Here is a tiny trained network, its code and every weight. The questions are about switching its units off for an input and a target symbol, where a switched-off unit gives its printed mean instead of its output.

import numpy as np


def w(rows, s, z=0):
    codes = np.array(rows[::2]) - 128.0
    scale = np.full(codes.shape[1], s)
    scale[-1] = z or s
    return codes * scale


def f(y):
    return np.maximum(y, 0)


def softmax(a):
    e = np.exp(a - a.max(-1, keepdims=True))
    return e / e.sum(-1, keepdims=True)


def log_softmax(a):
    a = a - a.max(-1, keepdims=True)
    return a - np.log(np.exp(a).sum(-1, keepdims=True))


def net(x, mask):
    ids = ['αβγεζηθλξπστω'.index(c) for c in x.split()]
    T = len(ids)
    res = E[ids] + P[:T]
    q, k, v = (res @ M[0].T for M in (Q, K, V))
    z = softmax(np.where(np.tri(T) > 0, q @ k.T / 2**0.5, -1e9)) @ v
    res = res + np.where(mask[0], z, O[0][:, -1]) @ O[0][:, :-1]
    y = f(res @ A[0][:, :-1].T + A[0][:, -1])
    res = res + np.where(mask[1:13], y, B[0][:, -1]) @ B[0][:, :-1]
    return log_softmax(res[-1] @ U[:, :-1].T + U[:, -1])


Q, K, V, O, A, B = {}, {}, {}, {}, {}, {}
E = w([
[163,151,102,116,85,158],'α',
[121,157,104,134,134,189],'β',
[136,174,100,112,113,143],'γ',
[137,106,153,94,117,116],'ε',
[148,176,68,69,40,137],'ζ',
[181,99,138,8,70,96],'η',
[157,36,169,113,169,171],'θ',
[149,105,138,188,117,163],'λ',
[132,130,121,118,151,187],'ξ',
[129,119,143,179,127,186],'π',
[180,159,118,140,138,149],'σ',
[61,186,141,138,131,179],'τ',
[126,71,58,120,117,152],'ω',
],0.015)
P = w([
[176,130,89,114,114,81],'0',
[141,107,197,92,61,206],'1',
[77,49,95,107,177,92],'2',
[160,102,127,179,214,85],'3',
[121,193,174,47,84,252],'4',
[97,85,2,99,177,145],'5',
[183,118,131,145,225,88],'6',
],0.0093)
Q[0] = w([
[100,200,254,139,127,170],'head 0',
[136,170,219,45,54,159],'head 0',
],0.0055)
K[0] = w([
[158,2,7,231,226,38],'head 0',
[50,110,60,229,244,119],'head 0',
],0.0046)
V[0] = w([
[53,3,103,223,92,220],'head 0',
[22,42,58,36,84,159],'head 0',
],0.0056)
O[0] = w([
[147,51,72,223,12,217,39],'head 0',
[33,97,133,140,46,134,249],'head 0',
],0.011,0.0011)
A[0] = w([
[201,150,240,167,137,145,44],'neuron 0',
[190,131,51,95,76,47,140],'neuron 1',
[128,99,144,130,244,152,66],'neuron 2',
[99,72,128,106,13,136,164],'neuron 3',
[177,9,40,87,139,140,41],'neuron 4',
[150,79,51,81,218,52,130],'neuron 5',
[156,97,87,128,79,96,3],'neuron 6',
[141,115,134,201,84,163,93],'neuron 7',
[30,12,80,124,99,86,237],'neuron 8',
[225,104,164,166,208,163,207],'neuron 9',
[77,117,189,169,192,191,102],'neuron 10',
[128,177,122,189,254,113,109],'neuron 11',
],0.0069,0.0024)
B[0] = w([
[197,193,124,78,176,168,176],'neuron 0',
[82,156,162,238,149,63,218],'neuron 1',
[71,174,109,153,89,56,183],'neuron 2',
[94,90,149,226,177,160,237],'neuron 3',
[89,233,154,193,40,193,218],'neuron 4',
[80,150,102,191,65,57,247],'neuron 5',
[86,158,76,228,225,106,147],'neuron 6',
[177,61,23,162,141,117,180],'neuron 7',
[128,206,34,69,203,202,242],'neuron 8',
[207,179,108,183,54,112,253],'neuron 9',
[128,217,143,189,193,3,169],'neuron 10',
[58,38,125,167,108,29,205],'neuron 11',
],0.0056,0.0044)
U = w([
[253,219,141,42,165,189,205],'α',
[166,82,164,176,81,159,170],'β',
[153,143,133,188,147,39,107],'γ',
[62,87,199,133,145,24,106],'ε',
[86,103,181,68,144,133,229],'ζ',
[59,93,99,96,214,69,101],'η',
[199,35,102,157,67,115,150],'θ',
[111,206,200,174,162,183,67],'λ',
[90,146,142,137,113,87,4],'ξ',
[108,46,102,130,62,203,163],'π',
[77,65,69,159,128,82,216],'σ',
[143,103,119,135,171,145,68],'τ',
[98,73,101,128,178,131,62],'ω',
],0.0072,0.0031)

Each question gives the input, a string of symbols that net reads in full, and the target symbol t.
The units are the heads (2 rows each of Q, K, V and O) and the neurons (one row each of A and B). Each row of codes is followed by its name. A weight is (code - 128) times the scale printed after its matrix; where a second scale follows, it is the last column's (O, A, B and U).
mask holds one flag per unit, heads first, then neurons. A switched-off unit (its flag False) gives its mean, the last column of its rows in O or B, instead of its output. The means were averaged over made-up inputs and are rounded, as every weight is.
A unit's drop is (log p(t) with every unit on - log p(t) with that unit switched off) / (log p(t) with every unit on - log p(t) with every unit switched off).
The circuit of an input: a set's keep is (log p(t) with only the set's units on - log p(t) with every unit switched off) / (log p(t) with every unit on - log p(t) with every unit switched off). Starting from the 12 units with the biggest drops (on a tie, the unit counted first), units are removed one at a time, each time the one whose removal leaves the highest keep (on an exact tie, the one counted first), for as long as the keep stays at least 0.8.
units of the circuit, in order: the units of the circuit, biggest drop first
k most important neurons: the k neurons with the biggest drops, biggest first
drop of u: that unit's drop, to one decimal
input σ α σ π θ, target α: units of the circuit, in order -> [head 0; neuron 0; neuron 11]
input π λ σ ω η β, target η: 2 most important neurons -> [neuron 9; neuron 4]
input σ π γ α η σ θ, target γ: 3 most important neurons -> [neuron 9; neuron 10; neuron 2]
input γ π ζ ω τ, target π: units of the circuit, in order -> [head 0]
input σ σ σ σ λ, target α: units of the circuit, in order -> [head 0; neuron 0]
input π η ζ σ η ω, target η: 2 most important neurons -> [neuron 8; neuron 9]
input σ σ σ π, target γ: 4 most important neurons -> [neuron 9; neuron 10; neuron 11; neuron 2]
input σ σ σ σ σ σ σ, target γ: 2 most important neurons -> [neuron 11; neuron 9]
input γ σ β σ η γ, target η: units of the circuit, in order -> [head 0; neuron 9]
input ε ω η ω ω, target π: drop of neuron 11 -> 0.0
input ε π β ω θ, target π: drop of neuron 7 -> 0.1
input λ ζ ω σ ζ, target π: drop of head 0 -> 0.8
input σ σ π σ σ σ θ, target γ: drop of neuron 9 -> 0.3
input σ σ π ω π, target π: most important neuron -> [neuron 7]
